Here is a tiny trained network, its code and every weight. The questions are about switching its units off for an input and a target symbol, where a switched-off unit gives its printed mean instead of its output.

import numpy as np


def w(rows, s, z=0):
    codes = np.array(rows[::2]) - 128.0
    scale = np.full(codes.shape[1], s)
    scale[-1] = z or s
    return codes * scale


def f(y):
    return np.maximum(y, 0)


def softmax(a):
    e = np.exp(a - a.max(-1, keepdims=True))
    return e / e.sum(-1, keepdims=True)


def log_softmax(a):
    a = a - a.max(-1, keepdims=True)
    return a - np.log(np.exp(a).sum(-1, keepdims=True))


def net(x, mask):
    ids = ['ΛΞΩδζημπστ'.index(c) for c in x.split()]
    T = len(ids)
    res = E[ids] + P[:T]
    r = res
    for j in range(2):
        rows = slice(2 * j, 2 * j + 2)
        q, k, v = (r @ M[0][rows].T for M in (Q, K, V))
        z = softmax(np.where(np.tri(T) > 0, q @ k.T / 2**0.5, -1e9)) @ v
        o = O[0][rows]
        res = res + np.where(mask[j], z, o[:, -1]) @ o[:, :-1]
    y = f(res @ A[0][:, :-1].T + A[0][:, -1])
    res = res + np.where(mask[2:6], y, B[0][:, -1]) @ B[0][:, :-1]
    return log_softmax(res[-1] @ U[:, :-1].T + U[:, -1])


Q, K, V, O, A, B = {}, {}, {}, {}, {}, {}
E = w([
[186,161,159,143,58,36],'Λ',
[178,124,139,135,43,8],'Ξ',
[104,135,98,135,54,39],'Ω',
[45,147,94,153,125,79],'δ',
[213,81,134,1,116,243],'ζ',
[129,164,204,123,181,18],'η',
[83,51,45,143,180,6],'μ',
[249,127,135,151,189,61],'π',
[164,237,122,151,213,115],'σ',
[174,110,31,172,126,157],'τ',
],0.013)
P = w([
[134,146,171,245,80,151],'0',
[146,137,129,206,113,58],'1',
[144,150,112,192,128,49],'2',
[138,150,114,167,111,50],'3',
[138,148,107,153,118,50],'4',
[137,148,96,139,123,53],'5',
[136,142,94,124,124,58],'6',
[133,140,87,109,133,60],'7',
[131,136,80,94,130,62],'8',
[128,133,73,81,135,68],'9',
[127,130,72,65,135,73],'10',
[127,120,64,49,141,76],'11',
[123,117,61,37,135,73],'12',
[125,113,60,18,126,75],'13',
],0.011)
Q[0] = w([
[151,104,110,140,162,184],'H1',
[171,144,61,112,123,71],'H1',
[96,130,117,126,69,111],'H2',
[112,163,86,127,122,7],'H2',
],0.017)
K[0] = w([
[146,168,163,223,75,115],'H1',
[139,132,127,31,132,194],'H1',
[111,124,158,68,167,122],'H2',
[158,111,109,1,147,184],'H2',
],0.014)
V[0] = w([
[165,40,86,133,152,62],'H1',
[61,136,74,161,213,122],'H1',
[219,165,93,170,222,165],'H2',
[125,120,250,99,221,85],'H2',
],0.013)
O[0] = w([
[146,9,137,213,187,104,255],'H1',
[103,188,43,157,217,121,126],'H1',
[201,107,95,64,184,207,161],'H2',
[95,84,195,74,240,75,96],'H2',
],0.014,0.0089)
A[0] = w([
[193,55,169,130,75,219,124],'N1',
[73,118,89,105,167,194,255],'N2',
[137,174,103,133,154,1,156],'N3',
[134,89,183,41,73,134,141],'N4',
],0.0068,0.0073)
B[0] = w([
[81,188,151,159,175,71,217],'N1',
[248,88,219,98,98,132,179],'N2',
[30,157,88,1,45,126,251],'N3',
[69,169,54,181,213,188,200],'N4',
],0.0087,0.012)
U = w([
[79,145,191,67,117,112,106],'Λ',
[61,144,87,202,207,106,82],'Ξ',
[165,78,200,166,76,93,129],'Ω',
[163,85,144,111,18,136,241],'δ',
[86,254,51,73,85,143,3],'ζ',
[161,56,186,153,172,128,37],'η',
[132,127,163,165,137,139,198],'μ',
[115,123,142,146,139,161,59],'π',
[206,127,48,179,112,166,134],'σ',
[171,168,83,62,161,133,241],'τ',
],0.0075,0.0023)

Each question gives the input, a string of symbols that net reads in full, and the target symbol t.
The units are the heads (2 rows each of Q, K, V and O) and the neurons (one row each of A and B). Each row of codes is followed by its name. A weight is (code - 128) times the scale printed after its matrix; where a second scale follows, it is the last column's (O, A, B and U).
mask holds one flag per unit, heads first, then neurons. A switched-off unit (its flag False) gives its mean, the last column of its rows in O or B, instead of its output. The means were averaged over made-up inputs and are rounded, as every weight is.
A unit's drop is (log p(t) with every unit on - log p(t) with that unit switched off) / (log p(t) with every unit on - log p(t) with every unit switched off).
The circuit of an input: a set's keep is (log p(t) with only the set's units on - log p(t) with every unit switched off) / (log p(t) with every unit on - log p(t) with every unit switched off). Starting from all 6 units, units are removed one at a time, each time the one whose removal leaves the highest keep (on an exact tie, the one counted first), for as long as the keep stays at least 0.8.
circuit, biggest first: the units of the circuit, biggest drop first
most important unit: the unit with the biggest drop
top k neurons: the k neurons with the biggest drops, biggest first
heads that matter: for each layer, one digit per head in row order, 1 if its drop is at least 0.15 and else 0, layers parted by /
input ζ Ξ η Λ Ξ Ξ μ τ, target ζ: top 2 neurons	(N4; N1)
input Ξ δ τ Ξ Λ, target σ: heads that matter	01
input ζ τ δ η η Ξ Ξ, target ζ: heads that matter	10
input Ω τ Ξ π η μ, target η: most important unit	H2
input Ξ Ω Λ, target δ: circuit, biggest first	(H2; N1; N3)
input σ μ τ τ δ, target σ: heads that matter	01
input σ Ξ π, target τ: heads that matter	11
input Ξ Ξ Ξ μ μ Ξ μ Ω τ η Ω Ω Ω, target δ: circuit, biggest first	(N4; N1)
input μ Ξ Ω μ Ξ Ξ Ξ Λ σ Λ π Ξ, target η: circuit, biggest first	(H2; H1)
input δ Ξ Ξ τ δ Ξ Ω Ξ Ξ Ω Ξ Ξ σ, target τ: circuit, biggest first	(H1; H2; N2)
input μ σ Ω Ω μ Ξ δ Ξ Ω, target ζ: top 2 neurons	(N3; N2)
input Ξ Ξ Ξ δ Ω η Ω τ Ξ Ω, target σ: circuit, biggest first	(H2; N3)
input Ξ π μ δ, target η: circuit, biggest first	(H2; N2; N4)
input Ξ μ δ π ζ, target Ξ: circuit, biggest first	(N4; N1; H1; N3)
input Ξ Ξ η Λ, target Λ: circuit, biggest first	(H2; N3)
input Λ δ Ξ Ξ μ Λ Ω Ξ η τ Ξ σ, target σ: top neuron	(N3)
input Ξ Ω Ξ δ, target ζ: circuit, biggest first	(H1; N3; H2)
input Ξ η Ω, target Λ: top 2 neurons	(N3; N4)
input η τ Ω η Ω μ π Ξ Ξ σ Ξ Λ, target τ: circuit, biggest first	(H2; H1)
input Ξ δ π Ξ Ξ Ω Ξ Ω Ξ, target δ: top 2 neurons	(N3; N1)
input Ξ τ Ξ δ Ξ π Ξ σ Ξ μ, target τ: top 2 neurons	(N2; N3)
input μ π Ξ Ξ Ξ Ω δ Ω Λ, target ζ: top 2 neurons	(N3; N2)
input τ Ξ σ, target σ: circuit, biggest first	(H2)
input μ σ σ δ η, target τ: top 2 neurons	(N3; N1)
input ζ Ω Ω Λ, target ζ: top 3 neurons	(N4; N1; N2)
input ζ Ξ Ξ η μ, target ζ: top 3 neurons	(N4; N2; N1)
input η η μ Ξ σ Ξ π Λ Ω τ π Ξ μ, target η: top 2 neurons	(N2; N4)
input σ η δ η Ξ, target Λ: top 2 neurons	(N3; N4)
